Below is a small trained network, with its code and all its weights. Each question gives an input and a target symbol and asks what happens when units are switched off, that is, made to give their printed mean instead of their output.

import numpy as np


def w(rows, s, z=0):
    codes = np.array(rows[::2]) - 128.0
    scale = np.full(codes.shape[1], s)
    scale[-1] = z or s
    return codes * scale


def norm(h):
    return h / np.sqrt((h * h).mean(-1, keepdims=True) + 1e-5)


def f(y):
    return y / 2 * (1 + np.tanh(0.7978845608 * (y + 0.044715 * y**3)))


def softmax(a):
    e = np.exp(a - a.max(-1, keepdims=True))
    return e / e.sum(-1, keepdims=True)


def log_softmax(a):
    a = a - a.max(-1, keepdims=True)
    return a - np.log(np.exp(a).sum(-1, keepdims=True))


def net(x, mask):
    ids = ['ΓΔΠΩαβζλξτφψ'.index(c) for c in x.split()]
    T = len(ids)
    res = E[ids] + P[:T]
    r = norm(res)
    for j in range(2):
        rows = slice(2 * j, 2 * j + 2)
        q, k, v = (r @ M[0][rows].T for M in (Q, K, V))
        z = softmax(np.where(np.tri(T) > 0, q @ k.T / 2**0.5, -1e9)) @ v
        o = O[0][rows]
        res = res + np.where(mask[j], z, o[:, -1]) @ o[:, :-1]
    y = f(norm(res) @ A[0][:, :-1].T + A[0][:, -1])
    res = res + np.where(mask[2:14], y, B[0][:, -1]) @ B[0][:, :-1]
    return log_softmax(norm(res)[-1] @ U[:, :-1].T + U[:, -1])


Q, K, V, O, A, B = {}, {}, {}, {}, {}, {}
E = w([
[171,60,160,133],'Γ',
[209,116,117,195],'Δ',
[182,34,146,127],'Π',
[197,187,112,228],'Ω',
[213,20,96,143],'α',
[141,67,169,181],'β',
[157,77,181,135],'ζ',
[130,157,225,174],'λ',
[127,2,148,118],'ξ',
[129,37,166,115],'τ',
[185,103,157,172],'φ',
[235,196,115,147],'ψ',
],0.0084)
P = w([
[228,161,174,46],'0',
[71,65,32,153],'1',
[127,70,26,211],'2',
[213,24,206,110],'3',
[24,100,72,181],'4',
[154,20,92,254],'5',
[169,72,208,143],'6',
[23,110,61,180],'7',
[84,73,161,249],'8',
[160,94,195,145],'9',
[35,124,48,177],'10',
[105,89,127,250],'11',
[172,228,220,176],'12',
],0.013)
Q[0] = w([
[146,123,63,82],'h0',
[88,63,181,148],'h0',
[181,158,152,72],'h1',
[222,73,246,125],'h1',
],0.011)
K[0] = w([
[90,110,33,4],'h0',
[54,86,108,203],'h0',
[10,130,1,174],'h1',
[65,12,155,205],'h1',
],0.0066)
V[0] = w([
[170,147,154,76],'h0',
[139,154,162,104],'h0',
[107,83,175,56],'h1',
[110,3,147,71],'h1',
],0.013)
O[0] = w([
[126,85,170,77,5],'h0',
[98,52,148,118,26],'h0',
[116,176,42,17,161],'h1',
[203,255,49,49,255],'h1',
],0.0096,0.0049)
A[0] = w([
[6,110,196,124,135],'n0',
[73,175,103,110,133],'n1',
[91,139,240,90,24],'n2',
[140,78,212,48,194],'n3',
[49,102,154,166,1],'n4',
[112,192,156,161,40],'n5',
[168,101,232,161,86],'n6',
[115,185,82,98,65],'n7',
[100,171,95,213,114],'n8',
[201,101,239,31,221],'n9',
[93,117,220,45,180],'n10',
[132,112,198,39,97],'n11',
],0.012,0.006)
B[0] = w([
[112,29,167,109,135],'n0',
[141,153,80,88,159],'n1',
[135,169,101,109,125],'n2',
[173,38,76,116,155],'n3',
[164,59,243,67,127],'n4',
[161,64,108,153,133],'n5',
[160,210,117,80,173],'n6',
[192,127,153,43,169],'n7',
[125,87,91,174,253],'n8',
[252,101,151,94,224],'n9',
[195,82,33,145,139],'n10',
[173,63,136,129,137],'n11',
],0.013,0.0065)
U = w([
[246,90,155,87,255],'Γ',
[199,215,175,89,154],'Δ',
[158,205,183,179,163],'Π',
[101,70,140,169,138],'Ω',
[131,158,88,103,31],'α',
[101,71,138,209,112],'β',
[100,70,72,151,57],'ζ',
[109,152,75,93,59],'λ',
[128,166,85,95,16],'ξ',
[120,179,105,77,66],'τ',
[105,126,79,137,37],'φ',
[105,14,182,173,131],'ψ',
],0.012,0.0056)

Each question gives the input, a string of symbols that net reads in full, and the target symbol t.
The units are the heads (2 rows each of Q, K, V and O) and the neurons (one row each of A and B). Each row of codes is followed by its name. A weight is (code - 128) times the scale printed after its matrix; where a second scale follows, it is the last column's (O, A, B and U).
mask holds one flag per unit, heads first, then neurons. A switched-off unit (its flag False) gives its mean, the last column of its rows in O or B, instead of its output. The means were averaged over made-up inputs and are rounded, as every weight is.
A unit's drop is (log p(t) with every unit on - log p(t) with that unit switched off) / (log p(t) with every unit on - log p(t) with every unit switched off).
The circuit of an input: a set's keep is (log p(t) with only the set's units on - log p(t) with every unit switched off) / (log p(t) with every unit on - log p(t) with every unit switched off). Starting from the 12 units with the biggest drops (on a tie, the unit counted first), units are removed one at a time, each time the one whose removal leaves the highest keep (on an exact tie, the one counted first), for as long as the keep stays at least 0.8.
units of the circuit, in order: the units of the circuit, biggest drop first
unit that matters most: the unit with the biggest drop
top k neurons: the k neurons with the biggest drops, biggest first
which heads matter: for each layer, one digit per head in row order, 1 if its drop is at least 0.15 and else 0, layers parted by /
drop when u is switched off: that unit's drop, to one decimal
input Π φ λ β λ λ λ Δ α Π, target Δ: units of the circuit, in order -> [n6; h1; n8]
input φ Ω β Γ λ λ Ω Δ φ Ω Ω β, target β: which heads matter -> 00
input Ω β α, target β: top neuron -> [n9]
input φ Δ λ Γ ζ Ω Ω Ω Ω ζ, target Δ: units of the circuit, in order -> [n6; h1]
input Ω α Π, target β: which heads matter -> 01
input Δ β β ψ Π α Γ ξ Π Γ, target Δ: which heads matter -> 11
input Ω β β Ω λ Ω Ω, target Π: which heads matter -> 01
input ψ Γ τ Ω Ω Ω Ω β β Ω Ω Π, target β: which heads matter -> 00
input λ ξ Ω β Ω ψ Ω λ ξ β, target Δ: top 2 neurons -> [n3; n8]
input Δ φ ξ Ω ζ Π Ω ψ λ Ω λ Ω, target β: units of the circuit, in order -> [h1; n9]
input Ω ζ ψ ψ β β Π Π, target ψ: top 2 neurons -> [n4; n0]
input ψ ξ Γ ψ ψ φ Ω Ω λ, target β: top 2 neurons -> [n9; n8]
input Γ β λ Ω β Ω Ω ξ φ, target β: drop when n9 is switched off -> 0.1
input Δ τ β Ω Δ β Δ Ω Ω Ω, target Π: drop when h1 is switched off -> 0.2
input Δ ζ α ζ Ω, target β: drop when h1 is switched off -> 0.7
input φ Ω λ Δ β Π ψ ψ Δ β, target Δ: unit that matters most -> n6
